Below are the code and all the weights of a small trained network. Each question names an input and a class and asks about switching units off, where a switched-off unit gives its printed mean instead of its output.

import numpy as np


def w(rows, s, z=0):
    codes = np.array(rows[::2]) - 128.0
    scale = np.full(codes.shape[1], s)
    scale[-1] = z or s
    return codes * scale


def norm(h):
    return h / np.sqrt((h * h).mean(-1, keepdims=True) + 1e-5)


def f(y):
    return np.maximum(y, 0)


def log_softmax(a):
    a = a - a.max(-1, keepdims=True)
    return a - np.log(np.exp(a).sum(-1, keepdims=True))


def net(x, mask):
    res = np.array(x, float).reshape(1, 7) / 4 @ E
    u = 0
    for l in range(4):
        y = f(norm(res) @ A[l][:, :-1].T + A[l][:, -1])
        res = res + np.where(mask[u : u + 8], y, B[l][:, -1]) @ B[l][:, :-1]
        u += 8
    return log_softmax(norm(res)[-1] @ U[:, :-1].T + U[:, -1])


A, B = {}, {}
E = w([
[131,129,128,131,130,127,127,127,128],'x0',
[122,139,116,159,105,195,39,129,122],'x1',
[157,39,90,159,78,88,111,101,58],'x2',
[112,98,155,83,154,126,118,3,114],'x3',
[127,126,132,130,126,126,127,128,132],'x4',
[124,127,130,127,125,129,128,130,129],'x5',
[124,126,129,123,123,127,127,129,130],'x6',
],0.0045)
A[0] = w([
[93,141,150,173,75,143,89,132,101,72],'0.n0',
[153,127,75,161,52,85,140,191,103,128],'0.n1',
[122,134,142,82,169,138,118,34,129,87],'0.n2',
[122,124,128,84,134,50,234,136,120,203],'0.n3',
[133,129,128,110,170,110,158,167,170,3],'0.n4',
[157,52,99,157,80,90,124,129,60,148],'0.n5',
[143,114,83,138,57,94,125,162,88,71],'0.n6',
[159,167,86,187,130,143,161,254,176,149],'0.n7',
],0.0047,0.0036)
B[0] = w([
[158,143,62,94,150,184,137,160,169,150],'0.n0',
[174,91,162,158,203,190,126,164,168,207],'0.n1',
[69,81,175,113,155,134,127,220,70,192],'0.n2',
[205,107,30,112,184,118,252,149,191,245],'0.n3',
[110,168,61,113,116,180,94,176,161,141],'0.n4',
[140,84,65,177,81,71,123,142,43,228],'0.n5',
[185,81,145,166,180,164,128,153,164,172],'0.n6',
[68,181,119,82,57,58,128,82,58,254],'0.n7',
],0.0042,0.0052)
A[1] = w([
[120,84,143,78,212,178,114,91,190,110],'1.n0',
[97,136,159,81,145,29,227,130,65,125],'1.n1',
[39,178,247,102,62,137,3,145,56,97],'1.n2',
[207,49,103,156,79,80,114,11,50,105],'1.n3',
[111,253,89,70,131,181,152,158,168,130],'1.n4',
[152,87,160,97,239,216,131,52,236,82],'1.n5',
[109,205,252,223,111,160,87,96,173,3],'1.n6',
[23,214,187,15,157,84,178,117,149,91],'1.n7',
],0.0034,0.0049)
B[1] = w([
[142,108,145,155,144,145,137,168,78,177],'1.n0',
[134,136,75,45,130,171,123,170,128,250],'1.n1',
[121,192,201,248,163,151,115,103,219,209],'1.n2',
[87,255,143,71,101,105,132,122,184,242],'1.n3',
[151,173,136,77,77,147,193,98,138,253],'1.n4',
[109,19,226,131,218,203,155,173,46,179],'1.n5',
[159,61,46,63,110,111,76,145,40,135],'1.n6',
[167,58,118,143,77,135,137,216,64,238],'1.n7',
],0.0047,0.0033)
A[2] = w([
[166,131,81,73,224,46,185,110,233,63],'2.n0',
[141,60,104,166,70,75,131,84,104,90],'2.n1',
[70,170,132,137,59,130,22,63,122,4],'2.n2',
[86,129,147,135,84,106,31,7,102,2],'2.n3',
[101,57,170,90,182,137,130,65,84,128],'2.n4',
[80,125,153,172,95,106,2,145,105,123],'2.n5',
[127,105,136,63,140,67,192,63,109,99],'2.n6',
[92,227,111,102,98,115,140,114,242,71],'2.n7',
],0.0052,0.0029)
B[2] = w([
[109,150,201,151,77,164,57,97,109,254],'2.n0',
[107,194,173,88,150,166,136,124,174,201],'2.n1',
[153,118,188,155,88,56,248,165,94,173],'2.n2',
[66,79,184,133,105,50,254,122,90,165],'2.n3',
[187,187,112,157,73,104,160,142,178,200],'2.n4',
[149,80,128,74,81,194,109,128,48,202],'2.n5',
[94,151,74,112,121,142,41,125,126,227],'2.n6',
[215,181,169,109,70,203,126,77,167,206],'2.n7',
],0.0058,0.0038)
A[3] = w([
[109,85,72,93,124,30,186,146,82,50],'3.n0',
[93,159,210,201,85,185,127,154,107,114],'3.n1',
[100,183,209,210,150,133,101,163,182,85],'3.n2',
[128,104,87,202,196,20,182,189,172,3],'3.n3',
[70,160,31,88,140,66,50,2,145,45],'3.n4',
[17,210,182,78,168,151,121,118,204,131],'3.n5',
[86,65,101,37,231,93,159,147,130,93],'3.n6',
[67,107,180,111,233,203,125,115,121,167],'3.n7',
],0.0052,0.0023)
B[3] = w([
[106,133,164,168,181,106,109,94,197,220],'3.n0',
[132,112,110,137,181,80,90,71,179,254],'3.n1',
[99,115,226,200,122,116,55,27,179,186],'3.n2',
[164,68,133,189,244,36,167,117,243,166],'3.n3',
[80,254,41,41,189,77,8,64,134,198],'3.n4',
[143,44,88,192,135,48,103,125,86,209],'3.n5',
[61,126,119,134,128,150,113,190,19,183],'3.n6',
[39,67,86,101,189,183,130,128,163,208],'3.n7',
],0.0062,0.0036)
U = w([
[250,245,27,7,34,215,255,233,187,223],'0',
[215,247,245,243,16,237,19,34,246,165],'1',
[13,11,67,10,251,246,228,246,8,6],'2',
[11,3,246,232,248,246,19,17,232,23],'3',
[237,14,22,246,246,14,223,202,247,184],'4',
[240,17,21,242,17,243,7,245,14,134],'5',
[18,240,13,21,212,21,10,23,116,66],'6',
[27,24,239,195,13,19,224,21,12,104],'7',
],0.0076,0.0014)

Each question gives the input, the list of numbers given to net, and the class t.
The units are the neurons (one row each of A and B). Each row of codes is followed by its name. A weight is (code - 128) times the scale printed after its matrix; where a second scale follows, it is the last column's (A, B and U).
mask holds one flag per neuron, layer by layer. A switched-off neuron (its flag False) gives its mean, the last column of its row in B, instead of its output. The means were averaged over made-up inputs and are rounded, as every weight is.
A unit's drop is (log p(t) with every unit on - log p(t) with that unit switched off) / (log p(t) with every unit on - log p(t) with every unit switched off).
The circuit of an input: a set's keep is (log p(t) with only the set's units on - log p(t) with every unit switched off) / (log p(t) with every unit on - log p(t) with every unit switched off). Starting from the 12 units with the biggest drops (on a tie, the unit counted first), units are removed one at a time, each time the one whose removal leaves the highest keep (on an exact tie, the one counted first), for as long as the keep stays at least 0.8.
circuit, biggest first: the units of the circuit, biggest drop first
most important unit: the unit with the biggest drop
k most important neurons: the k neurons with the biggest drops, biggest first
top k neurons in layer l: the k neurons of layer l with the biggest drops, biggest first
drop when u is switched off: that unit's drop, to one decimal
input [7,0,-4,5,7,7,-7], class 2: circuit, biggest first => 2.n0, 1.n7, 1.n5
input [0,-5,4,0,5,4,3], class 4: circuit, biggest first => 0.n3
input [-3,-7,4,1,-8,4,-5], class 6: 3 most important neurons => 2.n6, 1.n7, 2.n0
input [-8,6,-4,1,-2,1,-6], class 3: 3 most important neurons => 0.n7, 0.n5, 1.n5
input [-2,5,0,-8,0,-5,-3], class 1: top 2 neurons in layer 0 => 0.n3, 0.n5
input [-2,2,-1,5,-8,6,3], class 3: 3 most important neurons => 0.n3, 0.n7, 1.n2
input [-5,-6,0,4,4,-3,-4], class 2: 2 most important neurons => 0.n7, 0.n5
input [6,1,-1,-3,-4,-8,6], class 1: 3 most important neurons => 0.n3, 1.n2, 0.n5
input [4,2,0,-5,5,-1,-5], class 1: 2 most important neurons => 0.n3, 0.n7
input [3,-8,1,7,5,6,4], class 6: top 2 neurons in layer 0 => 0.n1, 0.n6
input [7,-3,-8,1,4,2,-5], class 2: 2 most important neurons => 1.n5, 0.n5
input [0,-8,0,-3,3,2,8], class 0: 2 most important neurons => 2.n0, 0.n5
input [2,3,-4,2,8,2,5], class 3: 2 most important neurons => 0.n3, 0.n7
input [1,1,1,5,0,2,-8], class 7: top 2 neurons in layer 0 => 0.n3, 0.n1
input [4,-4,-1,-4,-4,-7,-5], class 0: most important unit => 0.n7
input [3,-3,-7,1,-7,-3,-6], class 2: top 2 neurons in layer 1 => 1.n5, 1.n3
input [-8,4,1,6,1,2,3], class 7: 2 most important neurons => 0.n3, 0.n1
input [-7,8,7,2,-6,-6,-8], class 7: top 2 neurons in layer 2 => 2.n3, 2.n2
input [3,6,-3,2,2,-8,4], class 3: top 2 neurons in layer 0 => 0.n7, 0.n3
input [-4,-7,0,-4,5,-8,-2], class 0: most important neuron => 2.n0
input [7,3,-7,-8,7,-1,0], class 1: drop when 0.n3 is switched off => 0.7
input [-8,3,4,5,-1,-8,3], class 7: drop when 0.n3 is switched off => 0.5
input [3,3,-7,-6,0,-2,-7], class 1: drop when 0.n3 is switched off => 1.7
input [0,2,4,5,-3,2,4], class 7: drop when 0.n3 is switched off => 4.1
input [0,8,0,-7,-5,-1,-7], class 1: top 2 neurons in layer 1 => 1.n2, 1.n7
